Here is a tiny trained network, its code and every weight. The questions are about switching its units off for an input and a class, where a switched-off unit gives its printed mean instead of its output.

import numpy as np


def w(rows, s, z=0):
    codes = np.array(rows[::2]) - 128.0
    scale = np.full(codes.shape[1], s)
    scale[-1] = z or s
    return codes * scale


def f(y):
    return y / 2 * (1 + np.tanh(0.7978845608 * (y + 0.044715 * y**3)))


def log_softmax(a):
    a = a - a.max(-1, keepdims=True)
    return a - np.log(np.exp(a).sum(-1, keepdims=True))


def net(x, mask):
    res = np.array(x, float).reshape(1, 5) / 4 @ E
    y = f(res @ A[0][:, :-1].T + A[0][:, -1])
    res = res + np.where(mask, y, B[0][:, -1]) @ B[0][:, :-1]
    return log_softmax(res[-1] @ U[:, :-1].T + U[:, -1])


A, B = {}, {}
E = w([
[130,73,149,164,21,209],'x0',
[69,48,187,204,149,68],'x1',
[240,105,177,111,93,68],'x2',
[68,121,175,19,71,100],'x3',
[103,254,141,185,66,86],'x4',
],0.008)
A[0] = w([
[140,140,81,90,214,68,110],'n1',
[157,95,151,144,35,179,88],'n2',
[165,64,79,54,164,172,66],'n3',
[80,135,157,68,77,122,151],'n4',
[166,123,93,189,127,155,147],'n5',
[28,121,97,131,172,218,69],'n6',
[172,161,139,116,173,71,162],'n7',
[158,143,84,52,152,202,99],'n8',
[50,138,65,153,148,154,132],'n9',
[87,36,151,138,151,84,95],'n10',
[159,158,91,211,139,157,105],'n11',
[157,174,92,77,115,184,97],'n12',
[165,131,96,185,149,163,180],'n13',
[154,92,149,164,52,172,95],'n14',
[55,54,165,186,154,87,132],'n15',
[81,138,164,59,92,128,145],'n16',
[165,149,122,184,167,166,76],'n17',
[60,122,99,95,92,116,98],'n18',
[97,131,173,63,96,115,184],'n19',
[103,254,118,181,37,78,6],'n20',
[230,77,147,127,87,72,149],'n21',
[108,104,114,153,63,178,159],'n22',
[114,143,115,96,207,49,142],'n23',
[179,197,96,88,137,180,96],'n24',
[133,60,101,139,72,180,74],'n25',
],0.0093,0.0018)
B[0] = w([
[40,106,86,112,101,151,216],'n1',
[76,152,97,107,121,123,213],'n2',
[157,92,149,154,115,181,206],'n3',
[153,83,80,138,183,70,183],'n4',
[113,115,84,123,170,88,189],'n5',
[151,196,186,67,173,138,207],'n6',
[81,154,127,83,101,138,193],'n7',
[161,142,152,182,76,133,200],'n8',
[147,183,158,86,148,112,189],'n9',
[162,140,128,180,103,147,203],'n10',
[160,99,89,122,169,101,205],'n11',
[162,170,118,170,76,100,192],'n12',
[146,100,101,102,157,94,196],'n13',
[63,139,115,100,95,115,204],'n14',
[164,160,160,180,78,113,221],'n15',
[157,87,82,145,174,82,182],'n16',
[148,96,84,121,147,80,179],'n17',
[163,126,113,108,157,98,156],'n18',
[156,84,109,154,168,96,185],'n19',
[146,69,151,143,154,249,255],'n20',
[131,197,195,42,182,131,230],'n21',
[70,147,124,93,110,97,190],'n22',
[62,117,112,141,73,151,218],'n23',
[128,151,130,157,90,104,208],'n24',
[72,109,103,131,113,149,188],'n25',
],0.011,0.0071)
U = w([
[8,125,92,110,97,118,126],'0',
[171,67,77,140,205,38,113],'1',
[147,202,219,51,183,113,54],'2',
[147,53,162,169,144,234,253],'3',
[165,171,157,231,60,77,53],'4',
],0.015,0.0034)

Each question gives the input, the list of numbers given to net, and the class t.
The units are the neurons (one row each of A and B). Each row of codes is followed by its name. A weight is (code - 128) times the scale printed after its matrix; where a second scale follows, it is the last column's (A, B and U).
mask holds one flag per neuron, in row order. A switched-off neuron (its flag False) gives its mean, the last column of its row in B, instead of its output. The means were averaged over made-up inputs and are rounded, as every weight is.
A unit's drop is (log p(t) with every unit on - log p(t) with that unit switched off) / (log p(t) with every unit on - log p(t) with every unit switched off).
The circuit of an input: a set's keep is (log p(t) with only the set's units on - log p(t) with every unit switched off) / (log p(t) with every unit on - log p(t) with every unit switched off). Starting from the 12 units with the biggest drops (on a tie, the unit counted first), units are removed one at a time, each time the one whose removal leaves the highest keep (on an exact tie, the one counted first), for as long as the keep stays at least 0.8.
circuit, biggest first: the units of the circuit, biggest drop first
unit that matters most: the unit with the biggest drop
k most important neurons: the k neurons with the biggest drops, biggest first
drop of u: that unit's drop, to one decimal
input [3,3,8,-1,7], class 2: unit that matters most -> n21
input [-8,3,1,7,3], class 0: 3 most important neurons -> (n23 n1 n7)
input [-5,7,7,-3,2], class 2: 2 most important neurons -> (n21 n7)
input [7,3,8,8,-5], class 1: 2 most important neurons -> (n4 n19)
input [-5,-6,5,-3,0], class 4: circuit, biggest first -> (n24 n8)
input [-8,-5,4,-4,7], class 0: 2 most important neurons -> (n7 n1)
input [2,-6,-5,2,2], class 4: circuit, biggest first -> (n12 n8)
input [2,6,-2,6,-1], class 1: 2 most important neurons -> (n4 n16)
input [8,4,4,-8,0], class 0: circuit, biggest first -> (n14 n2)
input [6,7,-1,4,1], class 4: 2 most important neurons -> (n15 n10)
input [8,-4,8,-8,3], class 0: circuit, biggest first -> (n14 n2)
input [5,7,0,-8,1], class 1: 3 most important neurons -> (n11 n5 n13)
input [2,3,-6,7,1], class 1: circuit, biggest first -> (n4 n16)
input [1,0,-8,-5,8], class 2: 2 most important neurons -> (n9 n6)
input [-2,-4,5,-2,-7], class 3: circuit, biggest first -> (n3)
input [-4,0,5,-8,8], class 1: 4 most important neurons -> (n11 n17 n5 n13)
input [-5,8,-3,3,-3], class 4: 2 most important neurons -> (n15 n10)
input [-5,-5,-5,8,7], class 1: 2 most important neurons -> (n4 n16)
input [0,1,-6,-3,-6], class 2: drop of n20 -> 0.4
input [-6,0,5,5,0], class 0: circuit, biggest first -> (n23)
input [-5,5,5,2,-6], class 3: drop of n10 -> 0.3
input [-3,0,3,3,-4], class 3: drop of n3 -> 0.2
